Below is a small trained network, with its code and all its weights. Each question gives an input and a target symbol and asks what happens when units are switched off, that is, made to give their printed mean instead of their output.

import numpy as np


def w(rows, s, z=0):
    codes = np.array(rows[::2]) - 128.0
    scale = np.full(codes.shape[1], s)
    scale[-1] = z or s
    return codes * scale


def f(y):
    return y / 2 * (1 + np.tanh(0.7978845608 * (y + 0.044715 * y**3)))


def softmax(a):
    e = np.exp(a - a.max(-1, keepdims=True))
    return e / e.sum(-1, keepdims=True)


def log_softmax(a):
    a = a - a.max(-1, keepdims=True)
    return a - np.log(np.exp(a).sum(-1, keepdims=True))


def net(x, mask):
    ids = ['ΔΘΨαγζξστφ'.index(c) for c in x.split()]
    T = len(ids)
    res = E[ids] + P[:T]
    q, k, v = (res @ M[0].T for M in (Q, K, V))
    z = softmax(np.where(np.tri(T) > 0, q @ k.T / 4**0.5, -1e9)) @ v
    res = res + np.where(mask[0], z, O[0][:, -1]) @ O[0][:, :-1]
    y = f(res @ A[0][:, :-1].T + A[0][:, -1])
    res = res + np.where(mask[1:25], y, B[0][:, -1]) @ B[0][:, :-1]
    return log_softmax(res[-1] @ U[:, :-1].T + U[:, -1])


Q, K, V, O, A, B = {}, {}, {}, {}, {}, {}
E = w([
[197,76,144,126,115,105,78],'Δ',
[165,108,155,120,150,167,103],'Θ',
[81,84,105,240,198,147,86],'Ψ',
[138,115,195,99,163,118,134],'α',
[74,175,129,145,198,86,136],'γ',
[173,167,114,46,123,156,65],'ζ',
[159,55,175,178,156,81,97],'ξ',
[121,142,105,83,135,60,119],'σ',
[183,104,136,127,77,2,148],'τ',
[147,115,58,190,128,213,66],'φ',
],0.02)
P = w([
[79,234,235,144,33,67,34],'0',
[208,224,147,125,210,74,87],'1',
[70,52,125,31,98,182,132],'2',
[214,218,102,145,207,67,122],'3',
[73,10,88,22,142,157,183],'4',
[199,189,81,165,232,43,162],'5',
[86,40,49,1,135,135,176],'6',
[243,185,112,175,174,104,85],'7',
],0.0074)
Q[0] = w([
[230,73,182,45,229,104,50],'H0',
[80,68,164,92,11,133,174],'H0',
[200,227,205,208,141,87,118],'H0',
[187,240,108,200,115,101,188],'H0',
],0.011)
K[0] = w([
[68,171,79,178,51,89,151],'H0',
[196,70,57,108,169,121,218],'H0',
[113,139,245,154,98,136,53],'H0',
[160,148,240,93,109,146,84],'H0',
],0.013)
V[0] = w([
[153,113,65,144,143,230,53],'H0',
[13,194,125,153,162,145,125],'H0',
[102,149,31,13,88,51,81],'H0',
[157,195,194,12,120,169,209],'H0',
],0.011)
O[0] = w([
[133,248,119,145,75,34,215,1],'H0',
[55,100,37,129,119,164,189,127],'H0',
[43,134,95,185,58,168,16,150],'H0',
[96,128,225,159,174,214,154,80],'H0',
],0.013,0.006)
A[0] = w([
[212,163,166,164,71,96,116,2],'N0',
[150,155,133,109,166,64,98,80],'N1',
[89,168,178,74,105,176,214,166],'N2',
[74,77,181,95,90,90,138,95],'N3',
[207,94,94,141,122,142,140,152],'N4',
[88,156,176,207,112,168,96,124],'N5',
[154,95,95,100,118,189,93,201],'N6',
[176,160,223,110,157,159,152,167],'N7',
[80,141,135,17,44,76,142,101],'N8',
[106,177,135,150,64,100,207,133],'N9',
[148,117,193,75,188,88,57,23],'N10',
[151,188,121,114,74,88,79,73],'N11',
[91,80,149,117,118,156,31,50],'N12',
[138,123,64,159,142,45,83,155],'N13',
[111,113,89,195,129,124,161,168],'N14',
[95,209,110,115,140,119,126,156],'N15',
[153,200,115,168,75,134,92,18],'N16',
[86,208,120,44,200,134,98,125],'N17',
[211,220,140,163,120,91,136,201],'N18',
[102,53,131,68,135,140,160,140],'N19',
[66,89,209,64,55,66,155,51],'N20',
[166,132,164,92,1,131,148,220],'N21',
[118,118,45,86,195,131,102,62],'N22',
[115,184,83,157,72,137,119,116],'N23',
],0.0091,0.0057)
B[0] = w([
[39,67,136,129,151,134,69,160],'N0',
[142,72,89,187,77,175,60,166],'N1',
[99,53,47,150,108,70,59,146],'N2',
[140,106,158,151,161,254,184,136],'N3',
[52,93,195,138,95,130,160,166],'N4',
[180,158,117,131,59,51,158,170],'N5',
[87,158,181,135,148,28,154,220],'N6',
[124,182,122,143,179,113,123,198],'N7',
[63,196,69,190,131,194,170,158],'N8',
[139,88,128,189,140,221,91,156],'N9',
[211,110,121,148,106,188,133,217],'N10',
[124,162,115,221,143,139,100,160],'N11',
[134,244,71,52,116,184,177,254],'N12',
[113,137,81,115,103,176,164,181],'N13',
[164,125,198,63,175,95,133,147],'N14',
[97,61,162,50,145,152,198,141],'N15',
[121,64,111,183,98,139,104,139],'N16',
[129,50,209,149,80,143,141,143],'N17',
[123,135,167,121,136,25,68,200],'N18',
[113,202,129,170,100,128,101,180],'N19',
[144,90,134,182,184,232,189,135],'N20',
[167,113,144,88,228,85,198,159],'N21',
[190,36,204,151,80,106,111,181],'N22',
[167,130,117,179,173,145,223,143],'N23',
],0.0069,0.023)
U = w([
[138,114,90,208,155,140,25,46],'Δ',
[175,176,130,104,182,2,154,199],'Θ',
[199,107,50,112,157,109,164,132],'Ψ',
[185,95,201,214,151,220,174,75],'α',
[66,47,135,124,116,149,123,254],'γ',
[163,144,192,218,61,124,163,65],'ζ',
[204,48,140,173,87,143,137,86],'ξ',
[98,182,47,117,169,87,83,125],'σ',
[228,143,77,135,139,157,124,88],'τ',
[140,138,62,188,190,140,102,85],'φ',
],0.0054,0.0067)

Each question gives the input, a string of symbols that net reads in full, and the target symbol t.
The units are the heads (4 rows each of Q, K, V and O) and the neurons (one row each of A and B). Each row of codes is followed by its name. A weight is (code - 128) times the scale printed after its matrix; where a second scale follows, it is the last column's (O, A, B and U).
mask holds one flag per unit, heads first, then neurons. A switched-off unit (its flag False) gives its mean, the last column of its rows in O or B, instead of its output. The means were averaged over made-up inputs and are rounded, as every weight is.
A unit's drop is (log p(t) with every unit on - log p(t) with that unit switched off) / (log p(t) with every unit on - log p(t) with every unit switched off).
The circuit of an input: a set's keep is (log p(t) with only the set's units on - log p(t) with every unit switched off) / (log p(t) with every unit on - log p(t) with every unit switched off). Starting from the 12 units with the biggest drops (on a tie, the unit counted first), units are removed one at a time, each time the one whose removal leaves the highest keep (on an exact tie, the one counted first), for as long as the keep stays at least 0.8.
units of the circuit, in order: the units of the circuit, biggest drop first
unit that matters most: the unit with the biggest drop
k most important neurons: the k neurons with the biggest drops, biggest first
drop when u is switched off: that unit's drop, to one decimal
input γ Θ γ Θ Θ α, target γ: units of the circuit, in order => H0
input τ Θ α, target τ: units of the circuit, in order => N12; H0; N10
input γ σ Ψ Δ α Θ Θ, target Ψ: units of the circuit, in order => H0; N6
input Θ Θ ξ, target ξ: units of the circuit, in order => H0; N12; N1; N6
input Θ α Δ Θ Θ φ, target Θ: units of the circuit, in order => H0; N10
input ζ Θ Δ Θ, target ζ: units of the circuit, in order => H0; N5
input ξ Θ Θ Θ, target ξ: 2 most important neurons => N12; N1
input Δ Δ ξ Θ Θ Δ Δ, target Δ: 3 most important neurons => N0; N11; N1
input σ γ γ τ, target σ: 2 most important neurons => N12; N10
input Θ τ ξ Θ Θ ζ γ, target γ: units of the circuit, in order => N17; N7; H0
input φ σ Θ α, target φ: 2 most important neurons => N9; N8
input Θ α α Θ γ Θ α ξ, target Θ: 2 most important neurons => N18; N9
input α α Δ γ, target α: 2 most important neurons => N17; N18
input τ α α α α γ Θ, target γ: most important neuron => N22
input α φ Θ τ α, target τ: units of the circuit, in order => H0; N12; N10
input σ Θ Ψ Θ, target σ: units of the circuit, in order => H0; N12; N6
input Δ Θ Θ Ψ α Θ α, target Ψ: 2 most important neurons => N21; N13
input τ α Θ Θ Θ Θ α σ, target τ: drop when N18 is switched off => 0.1
input α Θ α τ ξ Θ, target α: drop when H0 is switched off => 1.0
input ξ Δ γ Θ α Θ σ, target σ: drop when N16 is switched off => 0.0
input φ γ ξ Θ, target φ: unit that matters most => N9
input Δ Θ Θ Ψ γ Θ Δ ζ, target Δ: drop when N11 is switched off => 0.2
